Below is a small trained network, with its code and all its weights. Each question gives an input and a target symbol and asks what happens when units are switched off, that is, made to give their printed mean instead of their output.

import numpy as np


def w(rows, s, z=0):
    codes = np.array(rows[::2]) - 128.0
    scale = np.full(codes.shape[1], s)
    scale[-1] = z or s
    return codes * scale


def f(y):
    return y / 2 * (1 + np.tanh(0.7978845608 * (y + 0.044715 * y**3)))


def softmax(a):
    e = np.exp(a - a.max(-1, keepdims=True))
    return e / e.sum(-1, keepdims=True)


def log_softmax(a):
    a = a - a.max(-1, keepdims=True)
    return a - np.log(np.exp(a).sum(-1, keepdims=True))


def net(x, mask):
    ids = ['γδθξστ'.index(c) for c in x.split()]
    T = len(ids)
    res = E[ids] + P[:T]
    u = 0
    for l in range(2):
        r = res
        for j in range(2):
            rows = slice(2 * j, 2 * j + 2)
            q, k, v = (r @ M[l][rows].T for M in (Q, K, V))
            z = softmax(np.where(np.tri(T) > 0, q @ k.T / 2**0.5, -1e9)) @ v
            o = O[l][rows]
            res = res + np.where(mask[u + j], z, o[:, -1]) @ o[:, :-1]
        u += 2
        y = f(res @ A[l][:, :-1].T + A[l][:, -1])
        res = res + np.where(mask[u : u + 12], y, B[l][:, -1]) @ B[l][:, :-1]
        u += 12
    return log_softmax(res[-1] @ U[:, :-1].T + U[:, -1])


Q, K, V, O, A, B = {}, {}, {}, {}, {}, {}
E = w([
[229,115,173,186,71,150,54,141],'γ',
[119,112,140,156,104,68,16,195],'δ',
[151,144,159,62,69,145,126,133],'θ',
[111,195,146,165,86,143,235,60],'ξ',
[67,138,213,161,138,108,147,190],'σ',
[229,47,137,99,103,253,166,36],'τ',
],0.014)
P = w([
[65,135,2,175,171,162,173,159],'0',
[114,176,131,70,104,218,126,169],'1',
[115,165,140,89,102,173,103,146],'2',
[136,122,125,104,80,130,106,138],'3',
[129,105,135,115,79,109,102,131],'4',
[141,107,163,120,82,121,118,93],'5',
[121,97,180,129,95,107,112,85],'6',
[117,91,202,136,108,93,112,63],'7',
[119,65,206,131,108,71,107,67],'8',
[111,57,211,129,108,48,132,46],'9',
],0.0087)
Q[0] = w([
[112,133,93,102,212,158,147,127],'L0H1',
[178,68,21,161,192,240,234,20],'L0H1',
[134,98,66,120,254,172,163,158],'L0H2',
[145,121,78,125,122,90,138,112],'L0H2',
],0.022)
K[0] = w([
[103,140,98,160,90,151,121,150],'L0H1',
[131,55,44,104,175,252,119,157],'L0H1',
[156,225,33,132,139,164,118,180],'L0H2',
[130,165,134,121,169,106,120,119],'L0H2',
],0.021)
V[0] = w([
[168,209,111,43,123,168,93,206],'L0H1',
[127,139,91,131,208,156,171,118],'L0H1',
[193,123,38,85,160,91,77,48],'L0H2',
[137,72,118,134,247,178,184,166],'L0H2',
],0.012)
O[0] = w([
[79,121,115,142,198,57,121,104,117],'L0H1',
[65,68,170,139,92,170,91,151,1],'L0H1',
[35,174,164,210,254,183,130,55,56],'L0H2',
[145,65,64,174,178,127,129,158,54],'L0H2',
],0.007,0.006)
A[0] = w([
[119,61,63,147,226,103,180,128,1],'L0N1',
[93,134,180,163,69,65,87,49,72],'L0N2',
[117,126,182,78,169,20,70,30,37],'L0N3',
[131,131,170,42,178,102,115,150,38],'L0N4',
[116,119,154,85,124,164,77,168,66],'L0N5',
[150,116,216,131,179,56,108,167,121],'L0N6',
[210,148,170,152,168,120,120,137,120],'L0N7',
[164,201,118,140,132,48,156,44,107],'L0N8',
[48,105,187,152,89,145,87,135,165],'L0N9',
[64,108,157,154,80,165,93,79,117],'L0N10',
[131,58,86,146,193,77,156,1,173],'L0N11',
[87,197,183,159,181,161,120,122,158],'L0N12',
],0.0091,0.0018)
B[0] = w([
[132,205,179,103,110,179,130,139,144],'L0N1',
[145,178,195,89,133,144,156,105,254],'L0N2',
[115,97,193,176,92,254,161,136,248],'L0N3',
[104,146,143,180,89,146,114,150,164],'L0N4',
[133,121,167,140,143,119,155,103,161],'L0N5',
[213,159,123,70,60,203,132,80,220],'L0N6',
[86,153,137,113,91,123,75,181,210],'L0N7',
[151,103,151,93,104,183,65,164,251],'L0N8',
[181,122,115,107,138,113,103,68,154],'L0N9',
[115,137,181,113,153,68,132,107,175],'L0N10',
[192,133,89,97,74,7,112,107,187],'L0N11',
[207,51,74,103,90,173,86,139,148],'L0N12',
],0.01,0.0053)
Q[1] = w([
[15,107,141,190,221,88,134,165],'L1H1',
[202,156,150,94,75,174,91,111],'L1H1',
[229,141,206,71,4,164,146,116],'L1H2',
[172,80,121,155,160,97,68,164],'L1H2',
],0.022)
K[1] = w([
[115,224,147,124,54,168,115,187],'L1H1',
[91,47,119,128,128,124,147,79],'L1H1',
[57,107,42,252,165,148,130,186],'L1H2',
[171,144,172,144,83,110,211,24],'L1H2',
],0.02)
V[1] = w([
[101,165,158,36,105,233,207,106],'L1H1',
[67,160,61,137,102,103,201,127],'L1H1',
[108,143,119,183,159,109,82,77],'L1H2',
[73,121,80,8,163,93,130,116],'L1H2',
],0.017)
O[1] = w([
[53,176,107,94,144,120,130,79,211],'L1H1',
[121,156,191,113,137,81,134,157,2],'L1H1',
[170,157,134,131,163,128,166,131,60],'L1H2',
[141,124,116,5,161,118,78,158,11],'L1H2',
],0.015,0.0067)
A[1] = w([
[89,189,4,134,143,138,126,119,58],'L1N1',
[194,90,99,113,119,137,153,166,156],'L1N2',
[135,125,139,124,147,180,106,97,180],'L1N3',
[111,115,129,53,153,129,85,130,57],'L1N4',
[78,174,153,92,144,60,115,87,81],'L1N5',
[62,140,154,129,67,172,106,183,125],'L1N6',
[111,123,182,118,128,99,129,157,105],'L1N7',
[167,179,73,98,117,88,174,77,101],'L1N8',
[123,155,88,141,44,143,140,127,139],'L1N9',
[139,81,177,133,211,112,142,179,86],'L1N10',
[137,146,156,109,168,35,128,124,3],'L1N11',
[105,120,101,107,160,142,94,99,67],'L1N12',
],0.011,0.0032)
B[1] = w([
[194,2,94,119,123,179,125,49,201],'L1N1',
[70,200,108,146,173,120,137,69,208],'L1N2',
[64,195,61,164,144,25,133,130,195],'L1N3',
[85,40,151,179,191,137,202,129,175],'L1N4',
[128,169,125,252,51,144,97,91,187],'L1N5',
[167,119,107,94,182,95,155,121,226],'L1N6',
[67,106,26,134,134,183,132,121,165],'L1N7',
[103,123,118,116,104,123,78,212,176],'L1N8',
[122,98,163,105,194,120,109,202,255],'L1N9',
[145,176,129,47,51,84,115,108,145],'L1N10',
[153,122,167,152,229,125,130,99,142],'L1N11',
[185,166,185,182,106,138,125,148,163],'L1N12',
],0.0092,0.021)
U = w([
[172,67,164,205,127,155,176,140,4],'γ',
[173,161,104,77,153,144,140,70,217],'δ',
[64,100,177,98,253,147,162,70,136],'θ',
[46,93,180,166,60,135,102,101,65],'ξ',
[76,17,178,113,41,144,94,194,223],'σ',
[145,51,70,147,130,191,125,48,101],'τ',
],0.0035,0.0025)

Each question gives the input, a string of symbols that net reads in full, and the target symbol t.
The units are the heads (2 rows each of Q, K, V and O) and the neurons (one row each of A and B). Each row of codes is followed by its name. A weight is (code - 128) times the scale printed after its matrix; where a second scale follows, it is the last column's (O, A, B and U).
mask holds one flag per unit, layer by layer, with each layer's heads first. A switched-off unit (its flag False) gives its mean, the last column of its rows in O or B, instead of its output. The means were averaged over made-up inputs and are rounded, as every weight is.
A unit's drop is (log p(t) with every unit on - log p(t) with that unit switched off) / (log p(t) with every unit on - log p(t) with every unit switched off).
The circuit of an input: a set's keep is (log p(t) with only the set's units on - log p(t) with every unit switched off) / (log p(t) with every unit on - log p(t) with every unit switched off). Starting from the 12 units with the biggest drops (on a tie, the unit counted first), units are removed one at a time, each time the one whose removal leaves the highest keep (on an exact tie, the one counted first), for as long as the keep stays at least 0.8.
units of the circuit, in order: the units of the circuit, biggest drop first
k most important neurons: the k neurons with the biggest drops, biggest first
top k neurons in layer l: the k neurons of layer l with the biggest drops, biggest first
heads that matter: for each layer, one digit per head in row order, 1 if its drop is at least 0.15 and else 0, layers parted by /
input ξ γ ξ θ, target ξ: units of the circuit, in order : [L1N5, L1H1]
input ξ ξ δ τ σ ξ δ σ, target σ: 2 most important neurons : [L0N3, L0N6]
input θ ξ θ δ ξ θ σ θ σ, target θ: units of the circuit, in order : [L0H1, L1H1]
input τ τ τ δ δ, target τ: units of the circuit, in order : [L1H1, L1N1]
input θ δ γ, target θ: most important neuron : [L1N4]
input γ σ δ, target γ: units of the circuit, in order : [L1H1, L1H2, L0N2, L0N6]
input σ δ δ θ δ ξ δ σ γ, target σ: heads that matter : 01 / 01
input δ θ δ, target δ: heads that matter : 00 / 11
input δ ξ τ θ σ σ δ, target σ: heads that matter : 01 / 10
input ξ σ γ, target ξ: heads that matter : 10 / 10
input θ θ δ, target θ: heads that matter : 10 / 01
input δ γ δ γ, target δ: heads that matter : 00 / 11
input δ γ τ σ, target τ: heads that matter : 00 / 10
input γ ξ ξ θ θ γ γ δ, target γ: units of the circuit, in order : [L1H2, L1H1, L0N2, L0N6]
input θ δ γ γ τ γ τ, target θ: 3 most important neurons : [L0N3, L0N11, L0N6]
input δ δ ξ δ ξ σ θ θ, target δ: 2 most important neurons : [L0N3, L1N2]
input γ γ γ γ τ σ τ, target γ: heads that matter : 01 / 01
input θ δ δ θ δ ξ, target θ: heads that matter : 10 / 11
input δ τ τ τ θ τ ξ δ δ γ, target δ: top 2 neurons in layer 1 : [L1N2, L1N4]
input δ θ δ ξ, target δ: 4 most important neurons : [L0N3, L1N2, L0N8, L1N10]
input ξ δ δ σ θ γ, target ξ: units of the circuit, in order : [L1H1, L1N5]
input σ ξ θ δ ξ ξ ξ, target σ: heads that matter : 01 / 11
input τ γ ξ δ σ ξ, target σ: units of the circuit, in order : [L0H2, L1N8, L1N9]
input θ δ θ σ, target θ: 2 most important neurons : [L0N3, L1N11]
input τ γ τ ξ σ σ, target τ: 2 most important neurons : [L0N1, L1N1]
input γ θ δ σ, target γ: heads that matter : 00 / 11
input δ τ γ θ ξ ξ θ δ, target ξ: heads that matter : 01 / 10
input ξ τ δ σ θ δ θ, target θ: heads that matter : 11 / 11
input σ δ δ δ δ, target σ: heads that matter : 01 / 11
